Below are the code and all the weights of a small trained network. Each question names an input and a target symbol and asks about switching units off, where a switched-off unit gives its printed mean instead of its output.

import numpy as np


def w(rows, s, z=0):
    codes = np.array(rows[::2]) - 128.0
    scale = np.full(codes.shape[1], s)
    scale[-1] = z or s
    return codes * scale


def f(y):
    return np.maximum(y, 0)


def softmax(a):
    e = np.exp(a - a.max(-1, keepdims=True))
    return e / e.sum(-1, keepdims=True)


def log_softmax(a):
    a = a - a.max(-1, keepdims=True)
    return a - np.log(np.exp(a).sum(-1, keepdims=True))


def net(x, mask):
    ids = ['Δγζλστ'.index(c) for c in x.split()]
    T = len(ids)
    res = E[ids] + P[:T]
    r = res
    for j in range(3):
        rows = slice(3 * j, 3 * j + 3)
        q, k, v = (r @ M[0][rows].T for M in (Q, K, V))
        z = softmax(np.where(np.tri(T) > 0, q @ k.T / 3**0.5, -1e9)) @ v
        o = O[0][rows]
        res = res + np.where(mask[j], z, o[:, -1]) @ o[:, :-1]
    y = f(res @ A[0][:, :-1].T + A[0][:, -1])
    res = res + np.where(mask[3:7], y, B[0][:, -1]) @ B[0][:, :-1]
    return log_softmax(res[-1] @ U[:, :-1].T + U[:, -1])


Q, K, V, O, A, B = {}, {}, {}, {}, {}, {}
E = w([
[183,190,138,128,120,118],'Δ',
[187,212,116,126,116,121],'γ',
[187,166,159,126,156,139],'ζ',
[147,185,187,90,204,154],'λ',
[58,92,113,245,190,81],'σ',
[152,150,223,209,46,124],'τ',
],0.012)
P = w([
[226,97,38,65,63,49],'0',
[130,163,138,71,183,42],'1',
[148,135,181,118,214,71],'2',
[139,161,176,144,193,106],'3',
[132,189,154,171,178,129],'4',
[118,195,173,193,159,147],'5',
[104,214,179,217,154,164],'6',
[95,226,180,234,122,177],'7',
[97,198,197,254,118,205],'8',
],0.0081)
Q[0] = w([
[150,179,153,126,199,96],'head 0',
[120,56,71,19,23,228],'head 0',
[186,247,183,212,197,203],'head 0',
[61,98,134,54,134,97],'head 1',
[219,142,112,168,134,116],'head 1',
[77,85,148,122,99,92],'head 1',
[175,192,183,132,117,161],'head 2',
[66,30,65,144,93,89],'head 2',
[91,98,91,132,121,107],'head 2',
],0.011)
K[0] = w([
[55,86,134,254,97,175],'head 0',
[157,75,92,30,207,69],'head 0',
[50,163,155,202,146,228],'head 0',
[202,86,64,85,116,38],'head 1',
[58,207,157,154,149,169],'head 1',
[168,82,81,81,174,106],'head 1',
[36,107,131,212,168,110],'head 2',
[214,164,84,27,112,181],'head 2',
[218,122,147,41,79,124],'head 2',
],0.0088)
V[0] = w([
[1,69,62,222,164,105],'head 0',
[166,119,176,199,108,115],'head 0',
[108,153,117,180,108,106],'head 0',
[143,179,225,201,155,97],'head 1',
[131,77,108,179,34,47],'head 1',
[251,158,100,22,91,184],'head 1',
[96,105,131,150,83,58],'head 2',
[111,154,181,80,150,176],'head 2',
[173,127,139,71,123,123],'head 2',
],0.0074)
O[0] = w([
[146,53,45,124,132,53,121],'head 0',
[149,136,162,106,170,109,202],'head 0',
[135,118,152,136,129,75,167],'head 0',
[102,166,166,105,171,112,255],'head 1',
[186,157,171,218,150,129,69],'head 1',
[143,90,127,75,2,68,130],'head 1',
[111,118,100,60,57,153,136],'head 2',
[186,142,158,170,188,116,116],'head 2',
[140,149,154,162,139,172,113],'head 2',
],0.0088,0.0077)
A[0] = w([
[143,108,142,164,60,141,24],'neuron 0',
[56,162,143,110,71,157,232],'neuron 1',
[184,161,151,120,122,131,125],'neuron 2',
[253,106,85,46,136,77,255],'neuron 3',
],0.0072,0.002)
B[0] = w([
[87,111,79,86,129,148,144],'neuron 0',
[122,156,104,3,169,231,247],'neuron 1',
[199,180,205,119,158,85,252],'neuron 2',
[120,119,188,137,89,13,247],'neuron 3',
],0.0069,0.0039)
U = w([
[254,177,140,112,103,116,176],'Δ',
[91,93,114,123,111,27,91],'γ',
[56,122,63,65,117,207,137],'ζ',
[133,176,136,152,203,152,191],'λ',
[187,130,81,141,119,177,59],'σ',
[157,128,106,145,106,159,4],'τ',
],0.007,0.0039)

Each question gives the input, a string of symbols that net reads in full, and the target symbol t.
The units are the heads (3 rows each of Q, K, V and O) and the neurons (one row each of A and B). Each row of codes is followed by its name. A weight is (code - 128) times the scale printed after its matrix; where a second scale follows, it is the last column's (O, A, B and U).
mask holds one flag per unit, heads first, then neurons. A switched-off unit (its flag False) gives its mean, the last column of its rows in O or B, instead of its output. The means were averaged over made-up inputs and are rounded, as every weight is.
A unit's drop is (log p(t) with every unit on - log p(t) with that unit switched off) / (log p(t) with every unit on - log p(t) with every unit switched off).
The circuit of an input: a set's keep is (log p(t) with only the set's units on - log p(t) with every unit switched off) / (log p(t) with every unit on - log p(t) with every unit switched off). Starting from all 7 units, units are removed one at a time, each time the one whose removal leaves the highest keep (on an exact tie, the one counted first), for as long as the keep stays at least 0.8.
units of the circuit, in order: the units of the circuit, biggest drop first
unit that matters most: the unit with the biggest drop
top k neurons: the k neurons with the biggest drops, biggest first
heads that matter: for each layer, one digit per head in row order, 1 if its drop is at least 0.15 and else 0, layers parted by /
drop when u is switched off: that unit's drop, to one decimal
input γ λ σ ζ λ τ λ λ γ, target ζ: units of the circuit, in order => (head 2; head 1; neuron 1)
input γ Δ σ γ λ, target γ: unit that matters most => head 0
input σ λ ζ, target γ: units of the circuit, in order => (head 0; neuron 3; head 2)
input σ ζ λ ζ λ ζ ζ, target ζ: units of the circuit, in order => (head 2; head 1; neuron 1)
input γ Δ τ Δ σ ζ Δ, target γ: units of the circuit, in order => (head 0; head 2)
input σ ζ ζ γ λ, target ζ: heads that matter => 001
input Δ σ ζ, target γ: units of the circuit, in order => (head 0; neuron 3)
input λ σ λ λ γ, target ζ: top 2 neurons => (neuron 1; neuron 2)
input τ λ σ λ γ, target γ: units of the circuit, in order => (head 0; neuron 3; head 2)
input Δ σ γ γ λ, target ζ: top 2 neurons => (neuron 2; neuron 1)
input σ ζ λ Δ, target ζ: top 2 neurons => (neuron 1; neuron 2)
input λ Δ γ γ ζ γ Δ σ, target γ: top 2 neurons => (neuron 1; neuron 2)
input γ ζ λ λ λ λ γ σ, target γ: drop when neuron 1 is switched off => 0.1
input σ ζ λ, target γ: top neuron => (neuron 3)
input λ σ λ Δ Δ λ Δ, target ζ: drop when head 2 is switched off => 0.5
input σ λ Δ σ λ ζ λ σ Δ, target γ: drop when head 0 is switched off => 1.3
